Below is a small trained network, with its code and all its weights. Each question gives an input and a class and asks what happens when units are switched off, that is, made to give their printed mean instead of their output.

import numpy as np


def w(rows, s, z=0):
    codes = np.array(rows[::2]) - 128.0
    scale = np.full(codes.shape[1], s)
    scale[-1] = z or s
    return codes * scale


def f(y):
    return np.maximum(y, 0)


def log_softmax(a):
    a = a - a.max(-1, keepdims=True)
    return a - np.log(np.exp(a).sum(-1, keepdims=True))


def net(x, mask):
    res = np.array(x, float).reshape(1, 8) / 4 @ E
    y = f(res @ A[0][:, :-1].T + A[0][:, -1])
    res = res + np.where(mask, y, B[0][:, -1]) @ B[0][:, :-1]
    return log_softmax(res[-1] @ U[:, :-1].T + U[:, -1])


A, B = {}, {}
E = w([
[117,120,132,135,139,113,134,125],'x0',
[119,121,107,125,149,141,121,128],'x1',
[116,120,139,145,138,117,137,132],'x2',
[232,22,43,180,91,115,239,100],'x3',
[157,55,205,1,188,170,184,222],'x4',
[137,119,138,118,125,96,113,115],'x5',
[105,113,126,144,137,129,136,136],'x6',
[142,149,111,88,118,135,127,109],'x7',
],0.0076)
A[0] = w([
[192,35,94,155,104,143,174,80,174],'N0',
[171,65,186,33,163,152,163,213,62],'N1',
[220,47,59,158,113,106,213,118,179],'N2',
[33,212,225,92,181,127,2,170,228],'N3',
[156,91,88,131,129,125,155,118,136],'N4',
[175,60,232,44,165,198,162,170,43],'N5',
[200,53,59,155,95,108,212,116,165],'N6',
[166,55,78,148,94,116,190,100,167],'N7',
[110,185,67,212,99,117,84,36,9],'N8',
[144,159,140,93,85,99,148,121,146],'N9',
[15,194,195,92,125,140,56,140,184],'N10',
[115,151,110,145,94,112,133,155,49],'N11',
[163,57,183,22,172,150,167,211,45],'N12',
[120,165,83,212,87,138,70,56,45],'N13',
[146,96,136,83,174,177,135,152,27],'N14',
[125,203,58,211,100,97,109,77,54],'N15',
],0.0059,0.0011)
B[0] = w([
[162,232,204,33,177,213,61,203,193],'N0',
[60,25,54,209,41,21,214,36,215],'N1',
[218,226,197,33,221,210,12,218,211],'N2',
[218,197,201,48,186,215,27,200,254],'N3',
[173,154,106,140,137,170,101,159,159],'N4',
[75,57,59,232,103,64,202,49,215],'N5',
[221,216,198,2,213,189,86,220,205],'N6',
[135,192,173,64,147,171,72,212,188],'N7',
[68,62,81,199,96,52,242,53,205],'N8',
[103,130,139,136,142,151,163,142,136],'N9',
[211,209,196,38,167,248,39,213,222],'N10',
[130,132,152,143,118,105,128,97,137],'N11',
[54,43,72,238,32,32,222,31,219],'N12',
[55,25,85,244,40,46,207,16,196],'N13',
[98,122,66,151,119,112,153,87,166],'N14',
[98,64,85,202,55,90,187,98,199],'N15',
],0.0051,0.0094)
U = w([
[172,211,161,39,184,186,77,255,254],'0',
[91,21,40,213,48,68,213,6,2],'1',
],0.0086,0.00051)

Each question gives the input, the list of numbers given to net, and the class t.
The units are the neurons (one row each of A and B). Each row of codes is followed by its name. A weight is (code - 128) times the scale printed after its matrix; where a second scale follows, it is the last column's (A, B and U).
mask holds one flag per neuron, in row order. A switched-off neuron (its flag False) gives its mean, the last column of its row in B, instead of its output. The means were averaged over made-up inputs and are rounded, as every weight is.
A unit's drop is (log p(t) with every unit on - log p(t) with that unit switched off) / (log p(t) with every unit on - log p(t) with every unit switched off).
The circuit of an input: a set's keep is (log p(t) with only the set's units on - log p(t) with every unit switched off) / (log p(t) with every unit on - log p(t) with every unit switched off). Starting from the 12 units with the biggest drops (on a tie, the unit counted first), units are removed one at a time, each time the one whose removal leaves the highest keep (on an exact tie, the one counted first), for as long as the keep stays at least 0.8.
units of the circuit, in order: the units of the circuit, biggest drop first
top k neurons: the k neurons with the biggest drops, biggest first
drop of u: that unit's drop, to one decimal
input [-5,-6,-7,6,7,7,-2,0], class 1: units of the circuit, in order => N12
input [6,-7,-3,-2,3,-4,6,0], class 1: units of the circuit, in order => N2, N6
input [6,-1,-1,6,7,-6,-4,-4], class 1: top 3 neurons => N12, N1, N5
input [-5,5,-1,-6,7,6,8,8], class 1: top 3 neurons => N12, N1, N5
input [5,8,0,8,6,6,3,5], class 0: top 2 neurons => N2, N6
input [-4,-5,-2,-6,-7,-3,5,-8], class 1: top 4 neurons => N13, N8, N15, N2
input [-7,8,0,3,5,6,4,5], class 1: drop of N12 => 0.1
input [2,4,3,0,3,3,7,4], class 1: drop of N5 => 0.0
input [-6,-1,2,-3,-5,-3,-8,7], class 1: drop of N15 => 0.0
input [-2,4,7,-4,6,5,-5,7], class 1: drop of N12 => 0.1
